[  9  13 -41 -24  11   2 -22   5  -7   7 -14  51  -7  13  13 -31 -62  -3
  10  23 -16   1 -19  -2 -22  31  -4  33   3  17 -28 -11] | poku
[-11   0   7  -3 -23  21  -7  -2 -10   2  -6  -6   5  34  19  26 -26  10
  10 -24  17   4 -18  -6   2 -28  14   4   1 -13  -5 -11] | vosem
[ 88 -32  -2  -9  14 -20  43  -3   9  87 -29 -22  48  38 -29 -16 -19  -8
 -11 -10  -7  52  48  33 -48 -45  50  38  -8  25 -48 -21] | dozul
[  1  44  -1 -13  -4   8  14  -3  -6  19   2 -15  -7  26  -8   9  14  12
   8  27  25   0   1 -45  -7  35  -3 -43 -38   1   7  31] | dozul
[  6 -12  28  62 -81 -25  25 -31   1 -22 -27 -70  11 -37 -18  71  65  20
  36 -17  32  13  18  13  62 -64 -15 -13 -23  -3   3  24] | gak
[ 53 -12 -17 -18  -3  11  -9  -2 -15  35  17  23  74  41  18 -29 -38   6
 -19  -1  -1  35   9  21 -49 -35  49  24  13  -9 -15 -42] | dapi
[-32  24  -6 -15   2  22 -20  19   7  -8   5  12 -12  19   1   8 -36 -16
 -26  22  -9 -13 -36   2   2  22   0  -9 -11  -8   0 -15] | dozul
[  4  11  10 -18 -30  10   0  33  52  12  26 -51 -26 -21 -62  -7  48 -36
  -2   8 -16  -7  44  25  43 -28  17 -40  -6  15  33  42] | dozul
[  5   7 -18 -36  -7   3 -39  31  17 -11  27  19 -18   4 -10 -18   5 -26
  -3  11 -14 -17   7   8  20 -17  14 -19  13  -3  18  -8] | dapi
[-38  39  -4   7 -26  24  12   0   2 -20  13 -24 -17  -1 -22   7  57 -13
 -11  29  11 -15  21 -40   1  19  -1 -56  -3   7  35  43] | mize
[-34  25   3  28 -11 -21  17  -5 -38 -25 -34   2  13  -7  36  47  -5  37
   6  11  57 -23 -38 -49  -4  11 -30   9 -25 -17  -7  -6] | pif
[-97  23  12  16 -33   1 -37  10  -2 -64  -9 -10 -46 -36  17  65   6  -8
 -18  11   0 -39 -48   6  45   0 -26 -25   5 -23  34  11] | palu
[-41   5  20  13 -81  20 -16  -9  17 -47  -2 -32 -26  -2  10  76  47  47
  34  -6   7 -38 -23   5  80 -17 -25 -50 -16  13  30  52] | poku
[ 17  20   9  14 -15 -19  47 -14 -28  10   1 -39  25  -4  -4  15  34  37
  13  13  54  11  28 -44 -17   0   5 -17 -18   1   8  30] | pif
[-20  29   4  18 -50   7  11 -28  -5   5   0 -18   9 -18 -12  -2  57  54
  25   5  31  12  31 -22  20  10  -7 -13 -35 -18  -5  42] | dalu
[-28  -6  15   1 -26   1 -40  -7  12 -12   9  20   8  11  31  53 -12   9
  11 -49 -20 -16 -30  43  61 -32  -9  27   8 -22 -19 -42] | dalu
[-41  48 -16   2 -14  26  -6   0 -26  -6 -30  25  27   9  24 -11 -43  28
   8  22  33  -7 -28 -51 -36  19  -6  15 -20 -33  -8  -8] | vosem
[-17  12   6 -17  21 -16 -21  16 -11   3 -13  21  -1  45  43  47 -60 -19
  -3 -13  13 -13 -63   0  25  17 -17   5  -2 -31  -8 -31] | dozul
[-17  23 -18   3 -34  13  -1  -8   6 -37  15  -8 -20 -23 -34   0  12 -12
  -6  40   2  -1   2  -8  19  -2 -11 -20   3  -6  25  14] | gak
[-75  18  19 -21 -14  -4 -61  18  35 -52  40  10 -60 -12   4  37   8 -22
  27 -19 -32 -53 -28  25 114  13 -31 -14  12 -28  23   0] | dalu
[-27  -4  -1 -18 -16  10 -67  31  10 -35  22  34  24  16  39  29 -38 -20
 -14 -18 -22 -34 -47  38  43 -34   3  11  26 -25  13 -59] | dapi
[ -8  16 -16  42 -78  11  36 -50 -20 -23 -27 -32 -10 -37 -26  49  53  30
  18  34  30  10   5 -40   8 -20 -15 -30 -35   8  12  44] | gak
[ 34 -18  20  13 -25 -20  41 -21  10  46 -36 -58  12   9 -18  70  45   1
  22 -26  -4  15  17   5  15 -51  22 -11 -25  27 -15  20] | dozul
[-61  49   4  13 -17  15 -15  11 -10 -52  15   7  -9   4  27  34  -1  20
 -10  25  34 -39 -47 -27  18  23 -26 -23 -13 -10  15 -12] | pif
[  5  -9 -22  26 -57  -1 -12  -3 -23  -1 -26  -3  42 -28  13  24  18  24
   2 -10  30   6   5 -12   1 -45   6  24 -26 -16 -16 -11] | dapi
[-92  60  20  14 -25  22 -59  23 -19 -55  -4  19 -11  17  50  56 -37  15
 -18   6  32 -46 -89 -15  46  40 -42 -27 -33 -44  25 -20] | dozul
[-12  66   1  -3  -8  22  -1 -12 -52  12 -13  32  30  54  40 -11 -45  50
  12  11  73   4 -22 -78 -55  38  -5 -13 -37 -42   0   3] | vosem
[-41  65 -26 -12  30  19  -7   5 -47 -28  10  51  -1  25  27 -34 -60  22
 -38  62  33 -10 -40 -50 -62  77  -6  -2  -5 -10  -1 -27] | pif
[ 49   7  21 -10 -31  13  29 -42   8  54  24 -19  49  40 -21   2  48  58
  15 -15  -4  28  55   7 -13 -32  35 -12 -21  11 -10  14] | dalu
[ -7  14 -12   4 -12 -19 -16  17  18 -29   1  -3 -29 -29 -22  -9  -6 -46
   7  18  -6  -6   8  25  42  -6 -19   1  12 -10   9  -4] | gak
[-58  14   2 -50  -7  12 -89  68  47 -65  50  31 -81 -11 -15 -32 -33 -46
  -5  14 -33 -54 -27  56  80  13 -24 -15  28   1  46  12] | poku
[-30  18   2   1 -44  -9 -23   0  -8 -29 -20   7 -26 -10  23  57  16  20
  32 -17  25 -35 -34 -23  51   1 -37 -15 -15  -3  19  38] | poku
[ 91   9 -15 -41  46  -6  11   0  14  48  27  38  39  60 -25 -68 -66 -34
 -17  28 -39  34  34  36 -62 -11  39  19  31  17 -18 -53] | gak
[100 -47   4  17 -20 -37  72 -70  -8  97 -37 -36  38  30 -20  25  50  43
  46 -46   6  67  67   7 -17 -60  45  30 -20  26 -59  16] | dalu
[-89  61  16 -13  -8   9 -36  28 -13 -78  38   3 -43 -24  14  23  11   7
   0  38  31 -55 -35 -39  38  47 -39 -43   0 -11  49  21] | pif
[ 32 -17   5 -25 -34  12   5  -2  39  11  25 -23 -39  15 -44  10  37  -1
  15  -6 -29  -8  25  23  31 -36  26 -38  12  44  28  50] | poku
[ 71 -29  -3 -45  22 -25  13  -2  22  45  -3   8  -4  55 -19 -15 -22   0
  23  -2 -41  12  19  37  -1 -24  31   5  26  43 -10   5] | poku
[ -1   8   6 -19 -17  13  16   2   6  18  -5 -17  -8  15 -32  -6   3   1
   9   2   7   4  19 -20 -13 -28  30 -13   3  -5  18  25] | vosem
[-18  40 -16 -11  13   5 -19  27  -3  -7   7  16  -7   3 -11 -35   3 -43
 -20  20  -8 -10  19  -9 -17  22   1 -14  15   7  13  -6] | mize
[ 25 -23  -5  -9  -4 -22  -8  -8  12  32 -17  21  23  12   1   3 -22   9
  14 -33 -22  11  13  41  26 -37   7  54   8 -14 -38 -41] | dalu
[ 65 -21  -3 -53  56 -26  -2  24  27  55  20  25  35  59  -1 -36 -73 -48
 -34  -5 -42  28  26  77 -44 -39  45  33  58   1 -19 -58] | palu
[ 11 -17  -4 -12   9  -9  14   7   0  -5   6 -13  -4   8  -3  26   2  -8
 -14  -6  -7  -7  -5  12   2 -29  13  12  27  24   0 -22] | pif
[-62  53   9   1 -40  36   5  -4  16 -33   9 -30 -54  -4 -25  10  47  20
  37  32  30 -32   1 -74  25  22  -9 -71 -28  -9  41  70] | vosem
[ 38  51   0 -36  25  25  16  -7 -29  56   7  36  74  84  24 -57 -59  33
  -9  13  40  32   4 -39 -98  11  36   1  -2 -26  -6 -18] | vosem
[ 19 -25   2 -32   9 -24 -11  22  50  10  18 -23 -42  -7 -36  15  15 -56
  -2  -8 -49 -12  31  50  33 -51  18 -10  42  23  19   1] | palu
[  3  -8  36  23 -35 -13 -12 -33  -2  17   7  -2  52  45  42  79  -2  43
  21 -64   2   4 -33  38  53 -54   3  20 -25 -26 -28 -46] | dalu
[-60  14 -19  26 -65  15 -31 -12  -8 -53 -12 -14 -22 -41  23  67  50  10
  31   9  18 -35 -35 -41  56  -6 -24 -24 -31  -7  13  22] | dapi
[ 40  30   5  -4 -10  -5  40 -24 -23  54 -16 -15  28  41  -9  14   4  33
  13  20  35  23  13 -48 -36  13  16 -26 -48   2  -8  26] | dozul
[ 32 -25 -14 -19  44 -22  -6  18   4  25 -12  30   8  52  18   6 -47 -61
 -11 -26 -35  -1  -3  26 -10 -21  11  31  44  12 -28 -60] | mize
[-46  36 -21 -15   1  13 -21  27  10 -33  18  12 -55   2  -7  -4  12 -48
  -3  29 -16 -37  -2 -26  22  36 -18 -48  13   7  28  16] | mize
[ 40 -12  10 -61  37  -7  13  11  17  47  -2  10  -7  50 -31 -22 -31 -31
   8 -12 -11   6  36  -3 -33 -34  40  14  38   6   0  -2] | vosem
[ 50  26 -31 -47  48  10  19  18   0  45  30  19  16  50 -29 -84 -17 -44
 -32  35 -28  30  58  -4 -69  27  42 -22  42  21   4  -6] | mize
[ 79 -37  17  -5 -48  -4  54 -44  11  58 -13 -57  11   9 -46  11  70  34
  39 -10  -4  41  69  13 -18 -60  49 -18  -2  65   5  79] | poku
[ 28  12   1   9  -2 -14  11 -13 -15  27  -9   8  60  48  48  34 -38  24
 -12 -14  21  15 -18   6 -27 -19   4   5   1 -30 -20 -41] | palu
[-27 -19  34   4 -22  -6 -18  20  35 -10  -4 -39 -10   4   1  77  11 -26
   1 -34 -27 -22 -36  47  73 -52   2 -11   0   3  11 -13] | dozul
[-22 -25 -13   7   8 -28 -19  20   7 -14 -31   5  -2 -19  18  26 -42 -24
 -19  -7 -21  -1 -19  45  11 -27  -8  43  24 -13 -29 -45] | palu
[-38  -2 -18  -9 -27  13   4  21  41 -28  19 -43 -65 -12 -41  35  57 -65
  -2  12 -50 -27  16  19  64 -18   8 -61  29  28  36  33] | mize
[  2 -16  30  -6   0 -28  30   2  17  -7   6 -47 -28  -8 -27  44  49 -10
  16  -7   4 -18  23   2  31 -35  11 -20  25  26  22  25] | pif
[-68   8  14  17 -77  26 -52  11  16 -62  12 -19 -15 -29   9  63  52   6
   3  -6  10 -47 -30   9  75 -41  -8 -37  -8 -16  49  16] | dapi
[  5 -19 -12 -40  12 -10 -44  44  33  -7   4  27 -23   1 -12 -34 -50 -36
  -4  -6 -48 -14  -1  66  31 -12   6  32  42  17  -1 -17] | poku
[  4  -4 -11  -5   4   3  11  10   3   7 -20   3   3  21  -4  -2   0 -30
 -20   3 -24  -3  16   8 -15 -10  14 -10  38  12   3 -12] | mize
---
[  3  59  45  11  12 -32  15 -12   9  17 -17   9   6 -30  80   2 -19 -10
  -2  44  23  29  79  26  27 -34 -51  23 -28 -17 -17  19] | tonu
[ 56  19  43  34   3 -70  18  -5 -19   0 -18  33  42 -33 -28  -2 -51 -35
  44 -63 -12  46  26  41  42  11 -12 -20 -29 112  31 -12] | nutog
[-32  38 -17  31   4  57   0  -8  29 -11   5  -9 -22 -29  31  -2  -4 -54
  12 -61 -25  38   8   0 -11  10  -4  18 -20 -11  47 -41] | Zos
[-12  18  11 -14 -18 -28  20 -14   2  11   7  21 -14  10  50 -14  -3  56
 -32  78  30 -19  58  -3   0 -29 -49  28   2 -63 -53  22] | tonu
[-17  -1 -21  18 -13  17   3   0  -7  -5  28   8  -8   1 -13  -9  -9 -16
  12 -30 -22  21 -17  -3 -26   1  -2 -23   1  27  30 -24] | Zos
[ -8   4 -33  28 -17  46   7 -10  21 -15  17   5 -17  -1  34 -17 -10   2
 -19 -14  -8   7 -15 -37 -21 -10   6   7   8 -32  -4  -3] | peliv
[ 11  15  70  14  22 -48 -13 -22  -7  24 -17  12  43   1  20   7   6 -27
  16 -11  17  21   8  36   6 -40  -4 -28 -20   7   9  23] | gipat
[ 20   5 -45 -42  40 -30 -39  10   2 -63 -69 -11  12 -29   1  -6   3   9
  42  16   2 -42  47 -20   4  48  11  56  14  12 -33  15] | Soki
[ 32  -6 -56  12  -5 -14  23  -4 -33  55  45 -23   6  -8 -50 -31   4 -54
  33 -78 -12  54 -58  -9 -32 -42  28 -54  51  51   6  12] | pumi
[  8  -4  -3  23  13  24 -13  -6   5 -49 -20  38   8   9  -7  -1 -14   1
  14 -27  -3  -4  -3 -23  10  36  19  24  -2   9  16 -29] | nutog
[ 22 -15 -39 -16  -3 -21  -1  -5   6  -5 -15  -1   6 -16   1  -4 -12   1
  20   3   4  -5  33  -1  -5   9 -24  29   6   0 -30   6] | buzu
[ 26  22  67  45 -10 -44  21  -9  -4  33 -14  15  45 -17  25  12 -31 -23
  27  -8   3  49  15  34  26 -27   4 -16 -14  41  23  -1] | pumi
[-14   3  17  22  23  26 -24 -13 -12 -16 -12   7  25  24   5  -8  -4 -15
   3 -29  14   3 -25  -5   6  -9  33   2 -13  -4  25 -14] | vupi
[-16  46  81   6  25 -35 -18 -15   2 -20 -42   1  30   3  47  13   0  21
   1  73  38 -43  50  27  28 -21  12  22 -25 -31   1  25] | Soki
[ -4  23  71 -14  41   8 -36 -12  22 -31 -48 -55   9 -10  20  -6  19 -32
   5  58  47  -7  31  -5   3 -51  17   5  -8 -66 -35  34] | peliv
[  6   9 -38   2   2 -18 -22  -8  -5 -34 -19  13  18 -30  11  -4 -34  11
  16 -31  -7   6  23  -9  10  18  -6  39  -1  33   1  -3] | Manod
[ 14 -51 -90 -53   5   6 -19   0  -9 -43  -6  17 -12  25 -17 -25  28  47
  -1   1 -13 -45   0 -45 -49  31  -6  30  47 -21 -54  22] | gipat
[  9  18  45  13   2 -28   6 -11   1  32 -20 -16   2 -26  49   2  -6 -12
  10  52  20   4  42  24  19  -6 -28   1 -27 -13  -7  10] | lero
[  0   0 -48 -14  -1  34   1  -1  -8 -25   1  33 -24   7   7 -21  -5   3
   6 -13 -14  -4  -1 -46 -15  12 -12  19  24 -35 -15 -19] | tonu
[-17  61 -11  35  10  36  19  -3  34  18  -7  -2 -32 -28  76   1  10 -29
   0 -29  -9  -6  23   9   1  20  -1  35 -13 -67  33 -17] | Soki
[ -3 -22  24  -1 -24 -19  12  -4 -20  11  -5  11 -22  25  29  -8  -3  57
 -15  87  21 -47  11  -9  -7   3 -20   9   4 -57 -34   6] | lero
[  4 -21 -46 -12  -4   1  -5   4 -22   4  17  17 -18  15 -33 -21  12  10
   3 -34 -19 -13 -51 -17 -30   9  17 -13  30 -16  -2 -10] | Manod
[-21  25  27  23  10  32 -24 -24   0 -33 -13  55  28  20  21   1 -12   3
 -10 -15 -15  14 -10 -10  29 -10   7  -2 -20   5  20 -32] | tonu
[-16  -2 -18   1  37  58 -20 -14  11 -15  11 -30 -23  21 -34 -26  50 -30
  -9 -31   9  -5 -40 -18 -20 -11  39 -21  15 -37  -2  -6] | nutog
[ -7  32 -36  30 -14  60  27 -13  42  35  15 -22 -19 -21  49 -12  21 -34
  -7 -46 -15  35   4  -4 -11  -8  -1  19   8 -41  20  -7] | pumi
[  21    1  -43    1   12  -16    7    1  -41   22   48    7    7  -17
  -65  -19  -20  -65   47 -114  -16   48  -85  -11  -27  -31   44  -62
   27  101   36    4] | Nov
[ 39  -1 -14  -2  15 -32   3   4 -38  10   3  50  19  -9 -38  -9 -32 -46
  52 -70 -20  48 -24  -6   3  -5  -1 -35  12  66  16 -24] | tonu
[ -2  20 -19 -21  10   0   1  -6  -2  11   5   3 -25   6  27 -22  11   4
  -6  25  18  -1  23 -14 -18 -29 -28  11  18 -50 -36  16] | tonu
[-29  42  79   9  22  -4 -26 -14  28 -35 -42   4  30 -14  48  26  -5 -13
   8  48  18  12  59  34  23  -5 -11  23 -50  -7  22 -15] | Zos
[ -8  19 -19  22  12  27  -1  -8  13  18  23  30  -7   9  20  -1   1 -21
  11 -47 -14  28 -35   7   0  -1  21 -14  -8 -24  29 -34] | Zafot
[ -6   7 -19   0  -6   3  10  -9  19  16  25  25   1   5  31   1  -4  20
   1   7  -3   7  15  16   7   2  -7   4 -16 -12   5  -3] | Zafot
[ -5 -24 -79  13 -14  65  15   0  11  -9  50  14 -45  32 -23 -32  26  21
 -27 -46 -18 -13 -42 -36 -41  22   9 -10  28 -15   3 -17] | nutog
[-38  -8  16   0   2  28 -12  -9  -8  -8   4  16 -10  46  -2  -2  36  37
 -35  26   6 -37 -52  -8 -15 -16  28  -4   6 -79   2 -12] | Manod
[ 30 -35 -63 -30  -2 -31 -10   6 -44 -27  24  27  18  -1 -73 -19 -27   9
  42 -56  -6  -5 -46 -35 -21  20  22 -21  37  90  -2   9] | Nov
[  2  17 -28 -21  27  -2  -1   4 -14   3  -7 -26 -20   4 -15 -18  28 -17
  14  -3   8 -34 -13  -7 -23  -9  28  -3  31 -43 -14   9] | Soki
[ -3   5  21  15  -8   0 -20  -5  -8 -38 -26  43  27   6  19  11 -28  28
   0   6 -11 -14  10  -1  22  22   1  30 -16   1  21 -22] | Manod
[ 13 -16  -3  -8  -8 -29  -1 -13   6  -6  -9  21  17  -4  28   2  -1  31
  -3  17   3 -17  42   4  -7  14 -31  20  -1   0 -21  23] | gipat
[-18   6  28  20  16  39 -35 -17   8 -51 -19   5  18  19   8  -6   1  -2
 -11  12   9  -4 -29 -34  -1 -24  39  -6  -1 -33  -6  -5] | peliv
[ 33  -7 -81   1 -16 -19  26   4  10  43  33   6 -23 -43  26 -21   1 -22
  23 -66 -30  26  29  -2 -37  32 -45  15  19  14 -11  18] | gipat
[  3  14  52   4  33 -35 -36 -12 -34  17   4  -4  39  -3 -52  -1   1 -54
  34 -41   7  28 -50  28   4 -48  44 -59  -3  46  32   7] | Manod
[-14   1 -10  -7 -18   4  12   4   5 -17   3  17 -25   9  26  -6  -9  26
   4  26   3 -15  31  -5 -28  14 -28  31  -1 -35  -2 -11] | Zos
[ -5  -8 -16 -37  20   0 -37   2  -2 -54 -44  -3  -6   6  14  -6   9  35
   3  49  25 -46  26 -30 -12  15   0  57  18 -71 -39   8] | Manod
[ 37   6 -28 -21   4 -55   2  -2  -1   3   6  29  22 -19  16  -7 -39  12
  41  -7   3  23  49  22  11   6 -23   9 -10  53 -13  15] | Zafot
[ 33  -9  13   9   0 -45  20   2 -18  22  16  27   4  15 -42 -16  -9  -9
  21 -29   6  18 -12  16  -7 -15   7 -27  10  35  -3  -1] | nutog
[ 40  15  21  24  18 -46   3   0  -1  10 -12   0  27 -30 -17  -2 -19 -41
  38 -43   6  44  29  30  21   2 -10 -12 -19  73  16   2] | nutog
[ 29 -11 -16  16 -13 -27  19  -5  -8  16   4  31  14  -7   9   1 -34 -14
  29 -29  -2  22   7   7  -3  -5 -18   1  -1  15   0 -16] | buzu
[-27  25  23  32   5  33  -6 -16  28 -11 -25  -2   6  -8  67   4  -1   6
 -24  15  18  -9  32   2  18  15  -4  46 -35 -45  18 -10] | vupi
[ -2  11 -21 -24  20  19 -13  -5 -18 -15   2  11  -8  17  -8 -21   7  -9
  10  -3   6   1  -2 -26 -14 -27  -5   1  19 -19 -15   8] | tonu
[-31  36  88  37  -7   3  18 -27  13  49  -2 -15 -10   9  93   6  13  15
 -39  88  33  -8  31  39  22 -40 -22  -2 -42 -80  -4   8] | lero
[ 15  -9  24  -3   0 -35 -10 -10 -29   6   6  72  39  30 -47  -1 -14   2
  13 -19 -20  24 -43   6  13 -23  15 -54   3  64  10 -22] | tonu
[ 25 -13 -19   9 -21 -23   8   7 -27 -18   8  58  19   4 -22   2 -43  20
  25 -51 -12   1 -37 -18  -1  26   5  -5   9  66  26 -16] | Nov
[  5 -32 -77 -20  13  34   6   4 -26  29  40 -27 -45  29 -42 -56  33 -28
   8 -59  -2  -6 -66 -35 -61 -10  36 -23  50 -52 -20  -1] | vupi
[  8   9 -27  11 -13  22  13 -11   2  16  16 -20  -5   5  17 -30   6  -3
   3 -16   8  14   4 -17 -23 -28   0   3  30 -29 -13  18] | pumi
[-22  60  32  31  17  20  -1 -17  26  -1 -20  -3   8 -15  60  13   5 -16
  -9   0  12 -15  28  22  23  -5   7  17 -28 -31  39  -6] | Soki
[-15  19 -10  12 -12   2  -2  -7  12  -9   4  -3 -10 -11  45 -12 -15   7
   9  13   5   6  49   3 -15   6 -36  33 -14 -16   3  -1] | Zos
[-28  18  20  11  14  18 -33 -16  -9 -14   3  14  20  24  -3   1  13   4
 -19  -4   3  -4 -36   5   1 -27  30 -11  -4 -16  18  -9] | Manod
[ 21  11 -59  12 -23 -23  30  13  -3  18  35   1 -22 -49   8 -16 -41 -35
  40 -59 -27  48  39   9 -26  20 -43   7   4  61  16 -13] | Zos
[ 20 -21 -35 -40   0  -2   3   8   9  13   9 -46 -32   3 -12 -35  33   0
  -3  44  24 -19   9 -27 -46 -24  -7  -3  40 -66 -64  42] | peliv
[ 28  -2 -19  -9  16 -47   0   6 -24  10   0  -3  16 -20 -50 -12  -9 -28
  48 -55 -11  -3 -11  14  -1   8  23 -32  14  67  16   7] | Soki
[ 22 -49 -48 -49  28 -27 -51   0 -41 -37 -18  -4  26   6 -98 -21  10  -6
  38 -37 -13 -12 -53 -25 -15  11  42 -30  37  52 -17   1] | Manod
[ 12   8 -35  -1  -7 -14  15  -6 -19  27  33  36  -7  -1 -11 -22 -16 -13
  15 -44 -13  32 -13  -9 -12 -20 -16 -22  17  26  -1  -5] | tonu
[ 37 -27 -43 -28   0 -73   2  10 -60  52  42 -23 -11   7 -63 -40   7  -1
  22 -13  11  -1 -39   5 -48 -37  -3 -54  49  26 -31  42] | Manod
[ 14  40  61  69 -13 -15  27 -19   3  64  20   7  40 -20  27   3 -20 -49
  20 -58  -3  70 -11  44  22 -40   3 -46 -24  51  61   0] | pumi
[-14 -15   6 -25  14   6 -37  -8   3 -41 -32  -6  11  14   2   1  22  39
 -16  52  16 -42   5 -13  -1   8   6  19   3 -40 -18   7] | Manod
[-14 -17 -43 -13   6  35 -21  -1   5 -33 -11  -9 -10  20  10 -24  16  30
 -17  15  11 -35   8 -32 -20  21   6  39  11 -43 -21   4] | vupi
[-22  -6 -20 -21  22  50 -34  -8  17 -63 -25  26   1  38  38   5   4  49
  -5  47   8 -39  14 -24   6  22  19  51  -3 -66 -16 -16] | Zafot
[ -6  36  -4  -3  41   5  -5  -7   9  19  -7 -33  -6 -28 -12  -9  38 -65
  23 -47  -2   3 -20  15  -4  -9  36 -33  -1  -8  26   0] | Soki
[ 20  -3  31  -2  25 -46 -37  -7 -26 -20 -29  15  54 -21 -61   4 -11 -33
  36 -52 -15  26 -35  20  21  -3  28 -49 -15  90  33 -11] | Manod
[ 40 -13  -3  24 -13 -57  10 -12 -13  17  10  59  42 -27  -9   3 -40 -21
  39 -87 -29  42   3  20   6  19 -18 -24 -11  94  32  -7] | gipat
[-20   1 -32 -22  20  52 -16 -20  28  -4 -11 -33 -24  17  14 -15  49 -11
 -20  16  19 -26 -14 -16 -27 -25   3  11  11 -97 -26   3] | buzu
[ 10  -7  12 -17  16 -17 -12  -3 -17  -8 -39 -29 -17 -12  32 -13   0   2
  20  67  25 -23  31 -16  -4   1 -10  23   6 -47 -45  15] | lero
[ 23 -22 -13   9 -11 -23   1 -10 -20   0   1  27  36   9 -33   0 -19  -5
  18 -26 -12   9 -18   9   7  -4  -4 -26  -4  50   9 -12] | buzu
[ 19   6 -37 -10  26 -10   0  10 -21  -6 -10   5  -2  -5 -28 -12   0 -29
  44 -56 -12 -12 -22  -7 -12  14  31  -7  22  19  19  -5] | Soki
[-13   3   1  29   6  44  -6 -13  -1  -5 -14  16 -14   2  43   2  -6 -12
   4  -2 -12  -2 -24 -18   5  18  13  13 -12 -30  21 -34] | lero
[ 13 -20 -77  -3 -13  11  19   1 -16  28  59  35 -22  29 -14 -27 -10  10
  17 -52 -20  13 -46 -14 -33  -2   9 -26  26   0   5 -13] | Zafot
